Below is a small trained network, with its code and all its weights. Each question gives an input and a class and asks what happens when units are switched off, that is, made to give their printed mean instead of their output.

import numpy as np


def w(rows, s, z=0):
    codes = np.array(rows[::2]) - 128.0
    scale = np.full(codes.shape[1], s)
    scale[-1] = z or s
    return codes * scale


def norm(h):
    return h / np.sqrt((h * h).mean(-1, keepdims=True) + 1e-5)


def f(y):
    return np.maximum(y, 0)


def log_softmax(a):
    a = a - a.max(-1, keepdims=True)
    return a - np.log(np.exp(a).sum(-1, keepdims=True))


def net(x, mask):
    res = np.array(x, float).reshape(1, 5) / 4 @ E
    u = 0
    for l in range(3):
        y = f(norm(res) @ A[l][:, :-1].T + A[l][:, -1])
        res = res + np.where(mask[u : u + 16], y, B[l][:, -1]) @ B[l][:, :-1]
        u += 16
    return log_softmax(norm(res)[-1] @ U[:, :-1].T + U[:, -1])


A, B = {}, {}
E = w([
[127,63,143,168,3,206],'x0',
[160,40,222,39,51,50],'x1',
[78,124,206,193,124,107],'x2',
[145,99,171,70,210,222],'x3',
[223,161,192,179,104,168],'x4',
],0.0055)
A[0] = w([
[109,119,255,126,120,135,89],'0.n1',
[209,189,217,149,105,88,38],'0.n2',
[151,103,195,84,117,215,183],'0.n3',
[78,145,86,118,129,133,117],'0.n4',
[133,179,88,140,163,141,97],'0.n5',
[171,115,145,190,132,126,150],'0.n6',
[149,64,128,114,74,154,92],'0.n7',
[105,109,83,120,101,225,94],'0.n8',
[108,78,123,81,112,33,65],'0.n9',
[111,158,123,59,217,94,141],'0.n10',
[84,94,200,95,150,139,61],'0.n11',
[118,88,188,71,158,95,128],'0.n12',
[172,61,84,182,55,245,43],'0.n13',
[192,162,145,72,192,144,169],'0.n14',
[68,87,62,189,74,116,2],'0.n15',
[134,140,144,50,152,136,85],'0.n16',
],0.0093,0.0056)
B[0] = w([
[137,94,161,108,138,94,207],'0.n1',
[62,161,161,81,67,62,205],'0.n2',
[143,81,110,112,94,158,248],'0.n3',
[131,181,204,132,135,116,175],'0.n4',
[85,138,96,129,218,112,195],'0.n5',
[122,157,128,109,103,141,196],'0.n6',
[169,115,162,161,85,184,184],'0.n7',
[174,153,179,142,54,68,184],'0.n8',
[191,104,118,186,103,136,208],'0.n9',
[171,107,64,124,96,149,251],'0.n10',
[171,43,163,196,245,131,166],'0.n11',
[88,49,173,132,138,70,218],'0.n12',
[164,175,153,131,97,181,210],'0.n13',
[51,110,62,107,69,144,253],'0.n14',
[58,106,171,254,140,149,160],'0.n15',
[78,72,93,57,124,118,171],'0.n16',
],0.0066,0.0052)
A[1] = w([
[146,67,84,124,102,105,104],'1.n1',
[155,139,46,81,163,104,138],'1.n2',
[168,194,127,168,179,126,93],'1.n3',
[129,166,122,141,119,104,143],'1.n4',
[106,207,94,148,202,112,51],'1.n5',
[115,105,171,123,102,111,128],'1.n6',
[147,160,95,119,109,140,147],'1.n7',
[100,131,77,200,119,157,111],'1.n8',
[125,111,155,111,92,93,158],'1.n9',
[152,208,94,141,161,112,2],'1.n10',
[143,78,106,110,136,96,134],'1.n11',
[104,113,99,181,158,79,160],'1.n12',
[120,70,170,88,149,125,2],'1.n13',
[118,151,165,163,145,130,87],'1.n14',
[147,122,80,99,102,198,177],'1.n15',
[136,130,173,247,135,193,167],'1.n16',
],0.013,0.0039)
B[1] = w([
[104,134,99,117,186,136,225],'1.n1',
[138,125,103,38,104,146,236],'1.n2',
[164,108,22,89,121,152,182],'1.n3',
[160,98,100,111,105,141,178],'1.n4',
[188,119,76,125,1,159,225],'1.n5',
[108,208,105,126,136,95,217],'1.n6',
[79,42,146,159,187,100,189],'1.n7',
[14,150,140,227,88,90,218],'1.n8',
[171,229,113,165,173,130,237],'1.n9',
[84,132,38,148,66,148,186],'1.n10',
[137,101,147,126,179,142,211],'1.n11',
[161,127,110,157,103,199,213],'1.n12',
[95,39,152,206,89,96,185],'1.n13',
[108,139,141,67,104,111,151],'1.n14',
[110,191,148,98,232,188,243],'1.n15',
[89,129,126,61,202,138,253],'1.n16',
],0.0068,0.0062)
A[2] = w([
[83,73,177,142,101,115,153],'2.n1',
[144,138,81,93,66,214,138],'2.n2',
[123,123,137,43,98,129,75],'2.n3',
[75,110,159,92,82,96,123],'2.n4',
[175,130,208,181,141,127,182],'2.n5',
[188,65,104,128,125,55,141],'2.n6',
[141,147,164,175,111,214,91],'2.n7',
[167,92,136,159,124,63,157],'2.n8',
[95,183,158,151,104,92,125],'2.n9',
[126,155,115,114,95,63,125],'2.n10',
[124,9,196,158,138,103,2],'2.n11',
[96,89,131,172,86,127,124],'2.n12',
[156,153,152,151,93,64,84],'2.n13',
[70,65,154,185,111,118,99],'2.n14',
[182,104,70,148,114,104,107],'2.n15',
[109,93,124,130,74,156,176],'2.n16',
],0.012,0.0047)
B[2] = w([
[135,152,101,173,153,31,189],'2.n1',
[98,39,154,147,29,55,254],'2.n2',
[198,127,181,62,158,136,157],'2.n3',
[137,116,73,176,147,26,167],'2.n4',
[170,25,24,102,68,159,189],'2.n5',
[169,210,150,227,185,250,192],'2.n6',
[124,80,255,126,97,105,179],'2.n7',
[210,157,99,136,174,230,183],'2.n8',
[145,183,174,57,117,14,186],'2.n9',
[135,154,123,76,81,152,175],'2.n10',
[223,1,113,192,175,68,194],'2.n11',
[82,162,124,158,222,127,174],'2.n12',
[157,187,112,27,128,110,173],'2.n13',
[108,159,175,181,212,111,185],'2.n14',
[78,191,147,137,106,194,172],'2.n15',
[132,111,136,235,133,86,191],'2.n16',
],0.0067,0.0079)
U = w([
[185,204,139,88,58,59,141],'0',
[133,80,74,7,170,146,112],'1',
[52,141,167,87,169,190,41],'2',
[82,116,28,150,23,144,142],'3',
[197,201,85,127,162,175,30],'4',
[147,69,216,108,26,156,139],'5',
[192,66,133,183,199,101,250],'6',
[53,182,178,187,148,70,135],'7',
],0.02,0.0025)

Each question gives the input, the list of numbers given to net, and the class t.
The units are the neurons (one row each of A and B). Each row of codes is followed by its name. A weight is (code - 128) times the scale printed after its matrix; where a second scale follows, it is the last column's (A, B and U).
mask holds one flag per neuron, layer by layer. A switched-off neuron (its flag False) gives its mean, the last column of its row in B, instead of its output. The means were averaged over made-up inputs and are rounded, as every weight is.
A unit's drop is (log p(t) with every unit on - log p(t) with that unit switched off) / (log p(t) with every unit on - log p(t) with every unit switched off).
The circuit of an input: a set's keep is (log p(t) with only the set's units on - log p(t) with every unit switched off) / (log p(t) with every unit on - log p(t) with every unit switched off). Starting from the 12 units with the biggest drops (on a tie, the unit counted first), units are removed one at a time, each time the one whose removal leaves the highest keep (on an exact tie, the one counted first), for as long as the keep stays at least 0.8.
circuit, biggest first: the units of the circuit, biggest drop first
k most important neurons: the k neurons with the biggest drops, biggest first
top k neurons in layer l: the k neurons of layer l with the biggest drops, biggest first
drop of u: that unit's drop, to one decimal
input [4,3,8,-3,-6], class 6: circuit, biggest first	[2.n11, 0.n14, 0.n11]
input [-7,-5,-6,3,2], class 3: circuit, biggest first	[1.n5, 2.n2]
input [-6,0,-1,-1,-2], class 1: circuit, biggest first	[1.n2]
input [8,-8,3,7,-1], class 2: 2 most important neurons	[1.n16, 1.n15]
input [5,-3,5,-4,8], class 0: circuit, biggest first	[0.n2, 2.n9, 1.n12, 0.n14]
input [2,-2,-7,-5,-8], class 7: 2 most important neurons	[0.n15, 1.n8]
input [8,3,-3,5,-7], class 5: 3 most important neurons	[0.n13, 1.n15, 0.n7]
input [-7,4,-1,6,6], class 1: 4 most important neurons	[0.n14, 0.n10, 0.n16, 1.n8]
input [3,2,8,5,8], class 6: 2 most important neurons	[0.n1, 1.n13]
input [3,-5,-2,8,-8], class 2: 2 most important neurons	[1.n15, 2.n5]
input [4,-1,-6,6,-5], class 5: 2 most important neurons	[0.n8, 1.n16]
input [6,3,-1,-8,4], class 0: top 2 neurons in layer 2	[2.n9, 2.n13]
input [3,-5,6,0,5], class 2: 3 most important neurons	[1.n16, 0.n14, 1.n5]
input [-4,-3,-7,2,4], class 1: 2 most important neurons	[1.n15, 1.n2]
input [6,5,7,-6,-7], class 7: most important neuron	[1.n6]
input [6,-8,-7,-2,-7], class 7: drop of 0.n15	0.4
input [2,8,-7,7,4], class 6: drop of 1.n13	0.3
input [8,7,3,-7,-6], class 7: drop of 1.n6	0.3
input [1,-4,2,8,2], class 2: drop of 1.n15	0.2
